Here is a tiny trained network, its code and every weight. The questions are about switching its units off for an input and a target symbol, where a switched-off unit gives its printed mean instead of its output.

import numpy as np


def w(rows, s, z=0):
    codes = np.array(rows[::2]) - 128.0
    scale = np.full(codes.shape[1], s)
    scale[-1] = z or s
    return codes * scale


def f(y):
    return y / 2 * (1 + np.tanh(0.7978845608 * (y + 0.044715 * y**3)))


def softmax(a):
    e = np.exp(a - a.max(-1, keepdims=True))
    return e / e.sum(-1, keepdims=True)


def log_softmax(a):
    a = a - a.max(-1, keepdims=True)
    return a - np.log(np.exp(a).sum(-1, keepdims=True))


def net(x, mask):
    ids = ['ΔΛΞαζμστφψω'.index(c) for c in x.split()]
    T = len(ids)
    res = E[ids] + P[:T]
    u = 0
    for l in range(2):
        r = res
        for j in range(3):
            rows = slice(3 * j, 3 * j + 3)
            q, k, v = (r @ M[l][rows].T for M in (Q, K, V))
            z = softmax(np.where(np.tri(T) > 0, q @ k.T / 3**0.5, -1e9)) @ v
            o = O[l][rows]
            res = res + np.where(mask[u + j], z, o[:, -1]) @ o[:, :-1]
        u += 3
        y = f(res @ A[l][:, :-1].T + A[l][:, -1])
        res = res + np.where(mask[u : u + 4], y, B[l][:, -1]) @ B[l][:, :-1]
        u += 4
    return log_softmax(res[-1] @ U[:, :-1].T + U[:, -1])


Q, K, V, O, A, B = {}, {}, {}, {}, {}, {}
E = w([
[169,143,85,204,76],'Δ',
[84,174,42,218,42],'Λ',
[114,131,49,77,9],'Ξ',
[129,113,228,201,27],'α',
[71,205,205,213,131],'ζ',
[165,103,190,84,185],'μ',
[144,221,190,2,58],'σ',
[22,168,145,116,223],'τ',
[131,42,8,167,18],'φ',
[148,173,17,77,196],'ψ',
[233,115,118,24,36],'ω',
],0.011)
P = w([
[255,166,143,190,152],'0',
[204,173,132,167,126],'1',
[171,174,125,147,107],'2',
[147,168,127,134,99],'3',
[130,164,126,126,95],'4',
[112,162,128,116,84],'5',
[103,158,127,108,84],'6',
[93,154,120,105,85],'7',
[84,154,118,98,78],'8',
[73,150,117,97,80],'9',
[65,150,116,89,77],'10',
],0.0076)
Q[0] = w([
[179,28,105,187,73],'L0H0',
[157,155,254,95,35],'L0H0',
[209,26,107,35,169],'L0H0',
[165,162,131,127,129],'L0H1',
[172,116,84,133,136],'L0H1',
[119,124,91,104,208],'L0H1',
[132,157,32,64,156],'L0H2',
[134,151,193,78,200],'L0H2',
[150,146,107,93,49],'L0H2',
],0.0097)
K[0] = w([
[199,63,119,182,7],'L0H0',
[138,183,248,118,104],'L0H0',
[173,43,131,71,129],'L0H0',
[147,121,141,111,124],'L0H1',
[149,136,102,105,106],'L0H1',
[127,136,119,101,138],'L0H1',
[127,105,78,78,177],'L0H2',
[136,147,167,99,165],'L0H2',
[167,142,79,80,39],'L0H2',
],0.013)
V[0] = w([
[44,156,185,3,173],'L0H0',
[8,181,105,108,244],'L0H0',
[50,196,207,136,94],'L0H0',
[149,189,45,128,194],'L0H1',
[33,89,166,184,95],'L0H1',
[246,170,105,151,128],'L0H1',
[67,136,250,120,198],'L0H2',
[188,117,30,58,123],'L0H2',
[32,135,184,181,230],'L0H2',
],0.0045)
O[0] = w([
[198,142,154,127,178,63],'L0H0',
[157,174,113,178,206,79],'L0H0',
[174,154,195,173,75,239],'L0H0',
[124,121,78,150,147,126],'L0H1',
[86,125,172,111,81,127],'L0H1',
[190,119,109,161,135,217],'L0H1',
[1,158,183,81,176,14],'L0H2',
[195,164,83,116,169,138],'L0H2',
[23,128,139,129,171,5],'L0H2',
],0.0059,0.0027)
A[0] = w([
[99,136,124,224,6,253],'L0N0',
[2,141,203,84,101,85],'L0N1',
[171,36,87,162,100,141],'L0N2',
[166,235,150,177,111,192],'L0N3',
],0.0073,0.004)
B[0] = w([
[69,190,140,104,14,247],'L0N0',
[35,124,126,78,129,150],'L0N1',
[106,89,90,153,3,162],'L0N2',
[159,239,139,135,145,187],'L0N3',
],0.0068,0.013)
Q[1] = w([
[125,130,174,120,170],'L1H0',
[97,98,187,142,116],'L1H0',
[156,2,150,71,166],'L1H0',
[207,110,162,50,123],'L1H1',
[167,128,165,97,205],'L1H1',
[144,188,200,159,62],'L1H1',
[62,137,65,86,114],'L1H2',
[80,81,163,146,124],'L1H2',
[122,136,82,29,135],'L1H2',
],0.0066)
K[1] = w([
[121,123,187,124,162],'L1H0',
[118,104,210,147,98],'L1H0',
[168,18,154,117,150],'L1H0',
[255,73,163,110,118],'L1H1',
[158,133,171,97,172],'L1H1',
[133,188,200,109,81],'L1H1',
[144,149,129,134,76],'L1H2',
[77,96,97,148,127],'L1H2',
[167,127,132,94,94],'L1H2',
],0.0075)
V[1] = w([
[102,50,164,163,193],'L1H0',
[56,217,81,207,165],'L1H0',
[160,133,137,171,141],'L1H0',
[211,147,61,14,255],'L1H1',
[182,98,61,104,199],'L1H1',
[63,53,150,203,192],'L1H1',
[183,9,164,220,222],'L1H2',
[184,187,126,41,28],'L1H2',
[171,95,40,188,56],'L1H2',
],0.0034)
O[1] = w([
[128,72,80,111,44,38],'L1H0',
[242,128,126,153,106,163],'L1H0',
[142,147,129,107,90,122],'L1H0',
[2,110,109,58,92,9],'L1H1',
[20,102,152,99,69,44],'L1H1',
[84,73,117,170,20,54],'L1H1',
[172,103,176,202,26,9],'L1H2',
[87,121,129,56,189,225],'L1H2',
[65,141,198,91,170,175],'L1H2',
],0.0033,0.012)
A[1] = w([
[99,195,70,126,156,251],'L1N0',
[118,118,135,179,254,148],'L1N1',
[225,168,183,181,186,181],'L1N2',
[160,155,116,69,63,163],'L1N3',
],0.0086,0.003)
B[1] = w([
[118,177,82,137,151,236],'L1N0',
[140,80,98,167,4,173],'L1N1',
[160,105,132,195,128,216],'L1N2',
[137,146,137,91,118,249],'L1N3',
],0.013,0.011)
U = w([
[226,120,109,181,84,157],'Δ',
[62,181,116,99,142,190],'Λ',
[9,173,124,1,181,178],'Ξ',
[86,133,229,126,86,93],'α',
[86,169,169,184,186,46],'ζ',
[158,40,164,140,162,254],'μ',
[167,154,166,91,222,65],'σ',
[27,97,100,199,99,114],'τ',
[116,80,93,121,48,15],'φ',
[141,111,49,120,200,89],'ψ',
[193,87,142,55,142,74],'ω',
],0.0077,0.0079)

Each question gives the input, a string of symbols that net reads in full, and the target symbol t.
The units are the heads (3 rows each of Q, K, V and O) and the neurons (one row each of A and B). Each row of codes is followed by its name. A weight is (code - 128) times the scale printed after its matrix; where a second scale follows, it is the last column's (O, A, B and U).
mask holds one flag per unit, layer by layer, with each layer's heads first. A switched-off unit (its flag False) gives its mean, the last column of its rows in O or B, instead of its output. The means were averaged over made-up inputs and are rounded, as every weight is.
A unit's drop is (log p(t) with every unit on - log p(t) with that unit switched off) / (log p(t) with every unit on - log p(t) with every unit switched off).
The circuit of an input: a set's keep is (log p(t) with only the set's units on - log p(t) with every unit switched off) / (log p(t) with every unit on - log p(t) with every unit switched off). Starting from the 12 units with the biggest drops (on a tie, the unit counted first), units are removed one at a time, each time the one whose removal leaves the highest keep (on an exact tie, the one counted first), for as long as the keep stays at least 0.8.
circuit, biggest first: the units of the circuit, biggest drop first
unit that matters most: the unit with the biggest drop
k most important neurons: the k neurons with the biggest drops, biggest first
k most important neurons of layer l: the k neurons of layer l with the biggest drops, biggest first
which heads matter: for each layer, one digit per head in row order, 1 if its drop is at least 0.15 and else 0, layers parted by /
drop of u: that unit's drop, to one decimal
input φ φ α α Δ Δ τ ψ σ, target Δ: circuit, biggest first => [L0H0, L1N2, L0N0]
input φ ζ τ σ ζ ζ τ ψ ψ ζ, target Ξ: circuit, biggest first => [L0H2, L0N1]
input ψ α α φ α σ, target σ: 3 most important neurons => [L1N1, L0N2, L0N0]
input τ α τ α τ α μ, target μ: 3 most important neurons of layer 1 => [L1N0, L1N3, L1N1]
input α σ ψ ω τ Ξ Λ Λ ζ Δ σ, target σ: circuit, biggest first => [L1N1, L0H0, L0N0, L0N2]
input Λ σ α Λ ω α ψ ψ Ξ, target Ξ: unit that matters most => L1N2
input ψ ψ σ Δ τ α ω τ α α ζ, target Δ: circuit, biggest first => [L0H0, L1N2]
input Λ ψ ζ Ξ Λ τ, target τ: circuit, biggest first => [L1N1, L0H2, L0N0, L1N3]
input Δ τ Λ Ξ α α Ξ σ, target Δ: circuit, biggest first => [L0H0, L0H2]
input Λ τ μ Δ ζ α Ξ Δ α, target α: circuit, biggest first => [L1N0, L0H0, L0N0]
input ω τ τ τ ζ, target ζ: 2 most important neurons of layer 0 => [L0N3, L0N1]
input ψ μ φ ζ Ξ ζ μ φ ω, target ω: which heads matter => 101 / 010
input ψ Δ Ξ α ψ ψ τ ζ, target Δ: which heads matter => 100 / 010
input τ Λ Λ, target Λ: unit that matters most => L0N0
input Λ φ σ Ξ τ, target Δ: which heads matter => 100 / 000
input Λ μ Λ, target Λ: 4 most important neurons => [L0N0, L1N2, L1N1, L1N0]
input α σ ψ α α, target α: which heads matter => 000 / 010
input τ τ ζ ω Δ ω ω Ξ ζ τ ω, target Ξ: circuit, biggest first => [L1H1, L1N2]
input Δ Λ ζ ψ ψ ψ, target ψ: 3 most important neurons => [L0N0, L1N0, L1N3]
input α τ α φ Λ μ α, target Ξ: 3 most important neurons of layer 0 => [L0N1, L0N0, L0N2]
input Δ ψ Ξ μ ψ μ Λ Λ Ξ ω, target ω: unit that matters most => L0H2
input ω ψ Λ α σ ψ τ, target τ: 3 most important neurons => [L1N1, L0N0, L1N3]
input τ Δ Δ Ξ τ Ξ α ζ φ, target φ: 4 most important neurons => [L0N2, L0N3, L1N0, L1N2]
input ψ φ Λ Λ ζ Ξ, target Ξ: 4 most important neurons => [L1N2, L1N1, L1N3, L0N0]
input σ α τ, target Δ: drop of L1N1 => 1.4
